Below are the code and all the weights of a small trained network. Each question names an input and a target symbol and asks about switching units off, where a switched-off unit gives its printed mean instead of its output.

import numpy as np


def w(rows, s, z=0):
    codes = np.array(rows[::2]) - 128.0
    scale = np.full(codes.shape[1], s)
    scale[-1] = z or s
    return codes * scale


def norm(h):
    return h / np.sqrt((h * h).mean(-1, keepdims=True) + 1e-5)


def f(y):
    return np.maximum(y, 0)


def softmax(a):
    e = np.exp(a - a.max(-1, keepdims=True))
    return e / e.sum(-1, keepdims=True)


def log_softmax(a):
    a = a - a.max(-1, keepdims=True)
    return a - np.log(np.exp(a).sum(-1, keepdims=True))


def net(x, mask):
    ids = ['βγδεζθλμξπστφψω'.index(c) for c in x.split()]
    T = len(ids)
    res = E[ids] + P[:T]
    u = 0
    for l in range(3):
        r = norm(res)
        for j in range(2):
            rows = slice(3 * j, 3 * j + 3)
            q, k, v = (r @ M[l][rows].T for M in (Q, K, V))
            z = softmax(np.where(np.tri(T) > 0, q @ k.T / 3**0.5, -1e9)) @ v
            o = O[l][rows]
            res = res + np.where(mask[u + j], z, o[:, -1]) @ o[:, :-1]
        u += 2
        y = f(norm(res) @ A[l][:, :-1].T + A[l][:, -1])
        res = res + np.where(mask[u : u + 8], y, B[l][:, -1]) @ B[l][:, :-1]
        u += 8
    return log_softmax(norm(res)[-1] @ U[:, :-1].T + U[:, -1])


Q, K, V, O, A, B = {}, {}, {}, {}, {}, {}
E = w([
[166,141,148],'β',
[4,92,141],'γ',
[130,139,60],'δ',
[121,141,157],'ε',
[101,185,188],'ζ',
[147,63,121],'θ',
[113,144,195],'λ',
[48,141,146],'μ',
[147,127,155],'ξ',
[119,147,91],'π',
[89,81,102],'σ',
[108,167,168],'τ',
[146,125,139],'φ',
[120,106,141],'ψ',
[156,212,122],'ω',
],0.034)
P = w([
[251,216,253],'0',
[200,195,228],'1',
[187,197,196],'2',
[169,198,173],'3',
[151,189,140],'4',
[123,194,110],'5',
[110,201,75],'6',
[118,196,70],'7',
[102,199,68],'8',
],0.0051)
Q[0] = w([
[155,170,99],'L0H1',
[120,63,117],'L0H1',
[165,43,59],'L0H1',
[72,137,139],'L0H2',
[252,29,129],'L0H2',
[56,79,168],'L0H2',
],0.033)
K[0] = w([
[169,183,117],'L0H1',
[85,85,102],'L0H1',
[113,80,22],'L0H1',
[63,136,102],'L0H2',
[247,88,254],'L0H2',
[12,103,187],'L0H2',
],0.027)
V[0] = w([
[111,72,64],'L0H1',
[136,82,86],'L0H1',
[92,109,92],'L0H1',
[71,252,232],'L0H2',
[101,52,202],'L0H2',
[44,12,30],'L0H2',
],0.012)
O[0] = w([
[115,101,33,1],'L0H1',
[108,115,46,40],'L0H1',
[136,108,97,64],'L0H1',
[102,198,10,254],'L0H2',
[42,53,63,109],'L0H2',
[53,45,240,61],'L0H2',
],0.013,0.008)
A[0] = w([
[132,126,130,53],'L0N1',
[4,190,144,2],'L0N2',
[63,153,181,138],'L0N3',
[90,236,169,154],'L0N4',
[85,87,104,86],'L0N5',
[47,208,230,98],'L0N6',
[199,181,120,129],'L0N7',
[223,130,192,107],'L0N8',
],0.025,0.006)
B[0] = w([
[114,145,139,128],'L0N1',
[96,202,35,180],'L0N2',
[123,84,131,185],'L0N3',
[43,178,136,249],'L0N4',
[179,71,124,143],'L0N5',
[2,201,198,228],'L0N6',
[58,101,142,213],'L0N7',
[71,128,76,181],'L0N8',
],0.039,0.02)
Q[1] = w([
[143,142,75],'L1H1',
[101,109,137],'L1H1',
[174,163,82],'L1H1',
[99,39,134],'L1H2',
[254,60,136],'L1H2',
[194,192,113],'L1H2',
],0.033)
K[1] = w([
[157,129,161],'L1H1',
[97,124,134],'L1H1',
[196,134,138],'L1H1',
[131,75,127],'L1H2',
[253,129,192],'L1H2',
[139,175,118],'L1H2',
],0.04)
V[1] = w([
[136,136,119],'L1H1',
[74,189,187],'L1H1',
[67,3,185],'L1H1',
[178,106,117],'L1H2',
[39,169,147],'L1H2',
[126,125,140],'L1H2',
],0.02)
O[1] = w([
[130,129,124,123],'L1H1',
[84,91,49,218],'L1H1',
[48,106,252,135],'L1H1',
[147,178,130,60],'L1H2',
[91,20,130,249],'L1H2',
[135,110,133,126],'L1H2',
],0.019,0.022)
A[1] = w([
[127,255,172,254],'L1N1',
[153,121,164,37],'L1N2',
[119,179,159,79],'L1N3',
[170,148,216,36],'L1N4',
[192,191,97,40],'L1N5',
[168,167,84,115],'L1N6',
[127,73,202,111],'L1N7',
[120,206,163,76],'L1N8',
],0.026,0.0022)
B[1] = w([
[250,124,212,255],'L1N1',
[92,136,186,130],'L1N2',
[147,126,197,192],'L1N3',
[5,222,158,132],'L1N4',
[96,40,25,133],'L1N5',
[105,56,89,138],'L1N6',
[203,59,17,179],'L1N7',
[192,133,205,208],'L1N8',
],0.03,0.0072)
Q[2] = w([
[50,202,43],'L2H1',
[140,189,108],'L2H1',
[112,208,65],'L2H1',
[142,53,153],'L2H2',
[130,239,239],'L2H2',
[80,89,255],'L2H2',
],0.034)
K[2] = w([
[22,207,39],'L2H1',
[143,163,119],'L2H1',
[106,203,68],'L2H1',
[129,132,59],'L2H2',
[200,4,98],'L2H2',
[47,19,97],'L2H2',
],0.032)
V[2] = w([
[94,63,133],'L2H1',
[192,83,45],'L2H1',
[254,236,51],'L2H1',
[108,71,104],'L2H2',
[113,86,64],'L2H2',
[146,102,183],'L2H2',
],0.019)
O[2] = w([
[179,101,127,163],'L2H1',
[133,95,60,70],'L2H1',
[2,164,59,3],'L2H1',
[155,108,83,164],'L2H2',
[149,122,62,164],'L2H2',
[110,102,179,105],'L2H2',
],0.023,0.024)
A[2] = w([
[239,115,217,182],'L2N1',
[140,149,133,49],'L2N2',
[46,249,179,114],'L2N3',
[144,113,90,72],'L2N4',
[151,147,127,29],'L2N5',
[182,47,45,134],'L2N6',
[188,65,199,255],'L2N7',
[36,99,152,130],'L2N8',
],0.02,0.0049)
B[2] = w([
[198,49,182,147],'L2N1',
[107,137,84,128],'L2N2',
[254,150,128,252],'L2N3',
[111,140,111,134],'L2N4',
[112,139,111,128],'L2N5',
[161,228,73,164],'L2N6',
[180,127,44,167],'L2N7',
[102,61,45,245],'L2N8',
],0.036,0.019)
U = w([
[136,145,164,217],'β',
[219,211,165,50],'γ',
[116,6,159,121],'δ',
[160,128,118,200],'ε',
[157,127,119,157],'ζ',
[189,77,208,118],'θ',
[147,111,118,63],'λ',
[84,237,91,121],'μ',
[86,102,149,213],'ξ',
[162,132,131,123],'π',
[200,41,171,2],'σ',
[142,122,121,62],'τ',
[156,114,131,98],'φ',
[152,110,125,79],'ψ',
[69,79,49,136],'ω',
],0.022,0.0073)

Each question gives the input, a string of symbols that net reads in full, and the target symbol t.
The units are the heads (3 rows each of Q, K, V and O) and the neurons (one row each of A and B). Each row of codes is followed by its name. A weight is (code - 128) times the scale printed after its matrix; where a second scale follows, it is the last column's (O, A, B and U).
mask holds one flag per unit, layer by layer, with each layer's heads first. A switched-off unit (its flag False) gives its mean, the last column of its rows in O or B, instead of its output. The means were averaged over made-up inputs and are rounded, as every weight is.
A unit's drop is (log p(t) with every unit on - log p(t) with that unit switched off) / (log p(t) with every unit on - log p(t) with every unit switched off).
The circuit of an input: a set's keep is (log p(t) with only the set's units on - log p(t) with every unit switched off) / (log p(t) with every unit on - log p(t) with every unit switched off). Starting from the 12 units with the biggest drops (on a tie, the unit counted first), units are removed one at a time, each time the one whose removal leaves the highest keep (on an exact tie, the one counted first), for as long as the keep stays at least 0.8.
circuit, biggest first: the units of the circuit, biggest drop first
unit that matters most: the unit with the biggest drop
top k neurons: the k neurons with the biggest drops, biggest first
drop of u: that unit's drop, to one decimal
input μ δ ζ λ, target μ: top neuron : L0N2
input μ ψ π δ ε ζ ψ, target μ: circuit, biggest first : L0H2, L0N2
input φ ε ω ε π ε ε ε, target ξ: circuit, biggest first : L0N6, L0H2
input ε θ δ ε γ ε ε τ, target β: circuit, biggest first : L0N6, L1N1
input ζ ω ω ζ δ ξ ω λ π, target ξ: circuit, biggest first : L0H2, L0N6
input θ θ ε ε π ζ ζ, target ξ: circuit, biggest first : L0N6, L2N6
input ω ω ξ φ ζ σ π θ τ, target ξ: top 2 neurons : L0N6, L0N2
input ε ε λ λ π ε ζ, target ξ: top 4 neurons : L0N8, L0N2, L0N3, L2N6
input ε γ γ ξ ε, target β: top 3 neurons : L0N6, L0N2, L0N7
input ε β ω ε γ π ε τ, target ξ: top 2 neurons : L0N8, L0N6
input ω λ μ ψ δ ζ, target θ: top 3 neurons : L0N6, L0N2, L1N1
input β σ γ γ μ γ ζ λ, target β: top 3 neurons : L0N6, L0N2, L0N7
input μ μ ω ζ μ ε ε β σ, target μ: top 3 neurons : L0N6, L2N6, L0N4
input ε μ ζ, target μ: unit that matters most : L0H2
input σ μ ε β ω ω ε τ, target μ: top 2 neurons : L0N2, L0N4
input ε τ β φ δ ω ε ω ε, target θ: top 3 neurons : L0N6, L0N2, L0N7
input σ τ ζ π γ ζ ω θ, target σ: top 4 neurons : L0N4, L0N6, L0N2, L2N1
input γ μ ω ε σ ε ω, target γ: top 2 neurons : L0N3, L2N3
input ε ε σ ω ε, target δ: top 2 neurons : L0N2, L0N6
input φ ζ μ ζ ζ τ, target μ: unit that matters most : L0H2
input γ ε ζ ε, target β: top 2 neurons : L0N6, L0N2
input δ ε φ θ τ, target θ: drop of L0H1 : 0.0
input ζ τ ω σ γ ω ω ζ, target β: drop of L0N2 : 0.1
input ξ θ ω ε τ δ ζ, target θ: drop of L0N8 : 0.0
input σ ζ δ ε λ θ, target σ: drop of L0H2 : 1.0
